Here is a tiny trained network, its code and every weight. The questions are about switching its units off for an input and a class, where a switched-off unit gives its printed mean instead of its output.

import numpy as np


def w(rows, s, z=0):
    codes = np.array(rows[::2]) - 128.0
    scale = np.full(codes.shape[1], s)
    scale[-1] = z or s
    return codes * scale


def norm(h):
    return h / np.sqrt((h * h).mean(-1, keepdims=True) + 1e-5)


def f(y):
    return y / 2 * (1 + np.tanh(0.7978845608 * (y + 0.044715 * y**3)))


def log_softmax(a):
    a = a - a.max(-1, keepdims=True)
    return a - np.log(np.exp(a).sum(-1, keepdims=True))


def net(x, mask):
    res = np.array(x, float).reshape(1, 3) / 4 @ E
    u = 0
    for l in range(3):
        y = f(norm(res) @ A[l][:, :-1].T + A[l][:, -1])
        res = res + np.where(mask[u : u + 8], y, B[l][:, -1]) @ B[l][:, :-1]
        u += 8
    return log_softmax(norm(res)[-1] @ U[:, :-1].T + U[:, -1])


A, B = {}, {}
E = w([
[161,67,121],'x0',
[119,103,221],'x1',
[254,163,144],'x2',
],0.0075)
A[0] = w([
[198,53,94,16],'0.n1',
[115,67,155,118],'0.n2',
[132,93,139,46],'0.n3',
[255,111,3,207],'0.n4',
[157,160,105,165],'0.n5',
[164,83,104,1],'0.n6',
[112,135,91,78],'0.n7',
[185,93,137,81],'0.n8',
],0.013,0.0022)
B[0] = w([
[135,82,101,166],'0.n1',
[140,93,198,156],'0.n2',
[207,73,67,127],'0.n3',
[179,194,132,255],'0.n4',
[121,71,148,149],'0.n5',
[155,138,100,135],'0.n6',
[139,134,204,138],'0.n7',
[51,107,2,151],'0.n8',
],0.0076,0.0082)
A[1] = w([
[62,154,139,120],'1.n1',
[45,141,95,81],'1.n2',
[90,30,95,28],'1.n3',
[40,146,126,162],'1.n4',
[167,121,158,162],'1.n5',
[119,109,81,61],'1.n6',
[112,174,117,122],'1.n7',
[128,252,95,3],'1.n8',
],0.011,0.0039)
B[1] = w([
[76,138,118,198],'1.n1',
[114,112,35,193],'1.n2',
[156,158,220,170],'1.n3',
[145,175,53,253],'1.n4',
[26,150,69,179],'1.n5',
[148,179,203,112],'1.n6',
[147,176,218,159],'1.n7',
[234,142,254,219],'1.n8',
],0.0072,0.0034)
A[2] = w([
[112,195,157,122],'2.n1',
[104,8,186,109],'2.n2',
[109,82,169,217],'2.n3',
[85,139,117,145],'2.n4',
[120,150,118,113],'2.n5',
[164,104,166,242],'2.n6',
[226,133,90,254],'2.n7',
[99,170,200,254],'2.n8',
],0.015,0.0024)
B[2] = w([
[134,154,117,173],'2.n1',
[196,90,89,215],'2.n2',
[205,126,26,174],'2.n3',
[137,114,98,157],'2.n4',
[120,134,186,137],'2.n5',
[102,115,62,179],'2.n6',
[12,23,187,254],'2.n7',
[186,168,122,207],'2.n8',
],0.011,0.0074)
U = w([
[198,215,119,66],'0',
[164,162,219,153],'1',
[68,190,33,60],'2',
[108,37,151,254],'3',
[250,74,20,26],'4',
],0.019,0.0023)

Each question gives the input, the list of numbers given to net, and the class t.
The units are the neurons (one row each of A and B). Each row of codes is followed by its name. A weight is (code - 128) times the scale printed after its matrix; where a second scale follows, it is the last column's (A, B and U).
mask holds one flag per neuron, layer by layer. A switched-off neuron (its flag False) gives its mean, the last column of its row in B, instead of its output. The means were averaged over made-up inputs and are rounded, as every weight is.
A unit's drop is (log p(t) with every unit on - log p(t) with that unit switched off) / (log p(t) with every unit on - log p(t) with every unit switched off).
The circuit of an input: a set's keep is (log p(t) with only the set's units on - log p(t) with every unit switched off) / (log p(t) with every unit on - log p(t) with every unit switched off). Starting from the 12 units with the biggest drops (on a tie, the unit counted first), units are removed one at a time, each time the one whose removal leaves the highest keep (on an exact tie, the one counted first), for as long as the keep stays at least 0.8.
circuit, biggest first: the units of the circuit, biggest drop first
most important unit: the unit with the biggest drop
k most important neurons: the k neurons with the biggest drops, biggest first
k most important neurons of layer l: the k neurons of layer l with the biggest drops, biggest first
drop of u: that unit's drop, to one decimal
input [-4,6,-4], class 2: most important unit	1.n4
input [-3,5,-3], class 2: 2 most important neurons of layer 1	[1.n4; 1.n8]
input [0,0,-5], class 2: 2 most important neurons	[2.n7; 1.n4]
input [-4,4,-4], class 2: 3 most important neurons	[0.n4; 2.n7; 1.n8]
input [-6,1,-1], class 0: 2 most important neurons	[2.n7; 0.n8]
input [2,-2,-7], class 2: 2 most important neurons	[2.n7; 1.n4]
input [-3,7,-7], class 4: 3 most important neurons of layer 0	[0.n4; 0.n2; 0.n8]
input [-8,2,-3], class 0: 2 most important neurons of layer 2	[2.n7; 2.n6]
input [-3,5,5], class 0: 2 most important neurons of layer 0	[0.n4; 0.n2]
input [-5,-3,-1], class 0: 2 most important neurons of layer 1	[1.n1; 1.n7]
input [-8,8,-4], class 0: 2 most important neurons of layer 0	[0.n8; 0.n1]
input [4,0,-8], class 4: 3 most important neurons	[0.n4; 2.n7; 0.n2]
input [-3,3,0], class 0: 2 most important neurons	[0.n8; 2.n7]
input [-3,-5,8], class 1: 3 most important neurons	[0.n4; 2.n7; 1.n8]
input [-6,5,0], class 0: circuit, biggest first	[2.n7]
input [2,-3,-1], class 3: 2 most important neurons	[2.n7; 0.n1]
input [4,-4,-7], class 2: 3 most important neurons of layer 2	[2.n7; 2.n2; 2.n3]
input [5,3,2], class 3: 2 most important neurons of layer 2	[2.n7; 2.n8]
input [0,-8,3], class 1: 3 most important neurons	[0.n4; 1.n8; 2.n7]
input [-4,6,4], class 0: most important unit	0.n1
input [-8,8,-8], class 2: drop of 0.n4	0.1
